Here is a tiny trained network, its code and every weight. The questions are about switching its units off for an input and a class, where a switched-off unit gives its printed mean instead of its output.

import numpy as np


def w(rows, s, z=0):
    codes = np.array(rows[::2]) - 128.0
    scale = np.full(codes.shape[1], s)
    scale[-1] = z or s
    return codes * scale


def f(y):
    return np.maximum(y, 0)


def log_softmax(a):
    a = a - a.max(-1, keepdims=True)
    return a - np.log(np.exp(a).sum(-1, keepdims=True))


def net(x, mask):
    res = np.array(x, float).reshape(1, 2) / 4 @ E
    y = f(res @ A[0][:, :-1].T + A[0][:, -1])
    res = res + np.where(mask, y, B[0][:, -1]) @ B[0][:, :-1]
    return log_softmax(res[-1] @ U[:, :-1].T + U[:, -1])


A, B = {}, {}
E = w([
[122,77,79,116,47,4,166,155,145,80,94],'x0',
[166,79,160,93,163,86,127,100,131,173,187],'x1',
],0.016)
A[0] = w([
[139,147,111,124,139,118,106,148,110,95,158,110],'N1',
[132,98,98,110,103,26,154,121,160,92,110,92],'N2',
[119,71,132,123,139,128,145,135,107,162,161,92],'N3',
[130,143,113,136,150,144,120,118,130,144,125,90],'N4',
[141,86,131,121,162,90,119,107,147,175,207,116],'N5',
[142,154,122,125,91,160,114,135,128,108,84,193],'N6',
[151,75,155,108,127,103,122,150,116,166,193,155],'N7',
[163,92,153,76,160,81,129,74,140,174,235,113],'N8',
[128,106,116,156,106,93,110,107,100,117,120,114],'N9',
[127,120,122,128,139,132,132,113,133,124,133,249],'N10',
[132,137,126,147,133,173,110,98,140,122,169,122],'N11',
[110,96,155,135,178,90,140,128,143,135,176,88],'N12',
[137,162,154,117,190,246,131,99,141,165,182,95],'N13',
[102,202,92,155,97,215,138,151,140,67,6,85],'N14',
],0.013)
B[0] = w([
[142,150,123,143,102,123,121,134,135,133,127,128],'N1',
[156,51,141,93,65,120,90,161,50,143,107,243],'N2',
[156,120,114,147,119,161,115,108,157,104,113,153],'N3',
[140,92,121,133,99,127,104,124,122,125,113,143],'N4',
[117,147,94,164,152,147,132,87,118,103,119,198],'N5',
[87,182,116,133,174,129,175,143,147,125,142,188],'N6',
[91,166,114,139,176,163,168,122,118,106,121,199],'N7',
[136,145,60,158,149,155,137,73,165,88,137,229],'N8',
[117,98,114,87,123,127,123,140,109,132,114,162],'N9',
[38,235,182,118,232,79,255,246,195,231,211,206],'N10',
[150,108,132,113,111,130,122,166,121,127,112,171],'N11',
[115,109,105,143,137,124,109,93,123,89,119,161],'N12',
[138,48,131,82,49,79,107,163,60,130,99,253],'N13',
[142,111,49,166,172,162,135,36,133,75,136,226],'N14',
],0.02)
U = w([
[122,138,59,167,176,166,157,6,124,61,135,139],'0',
[147,48,126,85,62,95,110,188,62,151,99,82],'1',
[71,228,162,124,194,103,208,220,157,224,198,253],'2',
[178,145,207,120,121,142,123,94,119,134,114,83],'3',
[121,160,177,121,138,159,109,123,168,118,134,77],'4',
[161,151,128,154,118,127,95,88,131,170,138,75],'5',
],0.011,0.0059)

Each question gives the input, the list of numbers given to net, and the class t.
The units are the neurons (one row each of A and B). Each row of codes is followed by its name. A weight is (code - 128) times the scale printed after its matrix; where a second scale follows, it is the last column's (A, B and U).
mask holds one flag per neuron, in row order. A switched-off neuron (its flag False) gives its mean, the last column of its row in B, instead of its output. The means were averaged over made-up inputs and are rounded, as every weight is.
A unit's drop is (log p(t) with every unit on - log p(t) with that unit switched off) / (log p(t) with every unit on - log p(t) with every unit switched off).
The circuit of an input: a set's keep is (log p(t) with only the set's units on - log p(t) with every unit switched off) / (log p(t) with every unit on - log p(t) with every unit switched off). Starting from the 12 units with the biggest drops (on a tie, the unit counted first), units are removed one at a time, each time the one whose removal leaves the highest keep (on an exact tie, the one counted first), for as long as the keep stays at least 0.8.
units of the circuit, in order: the units of the circuit, biggest drop first
most important unit: the unit with the biggest drop
top k neurons: the k neurons with the biggest drops, biggest first
drop of u: that unit's drop, to one decimal
input [4,-3], class 1: most important unit -> N2
input [3,-3], class 2: units of the circuit, in order -> [N13 N8]
input [5,5], class 0: top 4 neurons -> [N13 N8 N7 N5]
input [-3,-3], class 2: units of the circuit, in order -> [N2 N8]
input [-6,5], class 1: top 2 neurons -> [N13 N14]
input [-3,3], class 2: top 3 neurons -> [N14 N2 N10]
input [-5,-4], class 1: top 2 neurons -> [N13 N8]
input [-2,-3], class 2: top 2 neurons -> [N8 N5]
input [2,3], class 2: top 2 neurons -> [N14 N13]
input [0,-3], class 2: top 2 neurons -> [N8 N5]
input [4,2], class 1: top 2 neurons -> [N2 N6]
input [-6,-5], class 1: top 2 neurons -> [N13 N8]
input [7,8], class 0: top 2 neurons -> [N8 N13]
input [-5,2], class 1: units of the circuit, in order -> [N13]
input [-2,-2], class 2: drop of N2 -> 0.1
input [5,-3], class 1: drop of N2 -> 3.1
input [-6,1], class 1: drop of N13 -> 1.8
input [2,0], class 2: drop of N13 -> 0.5
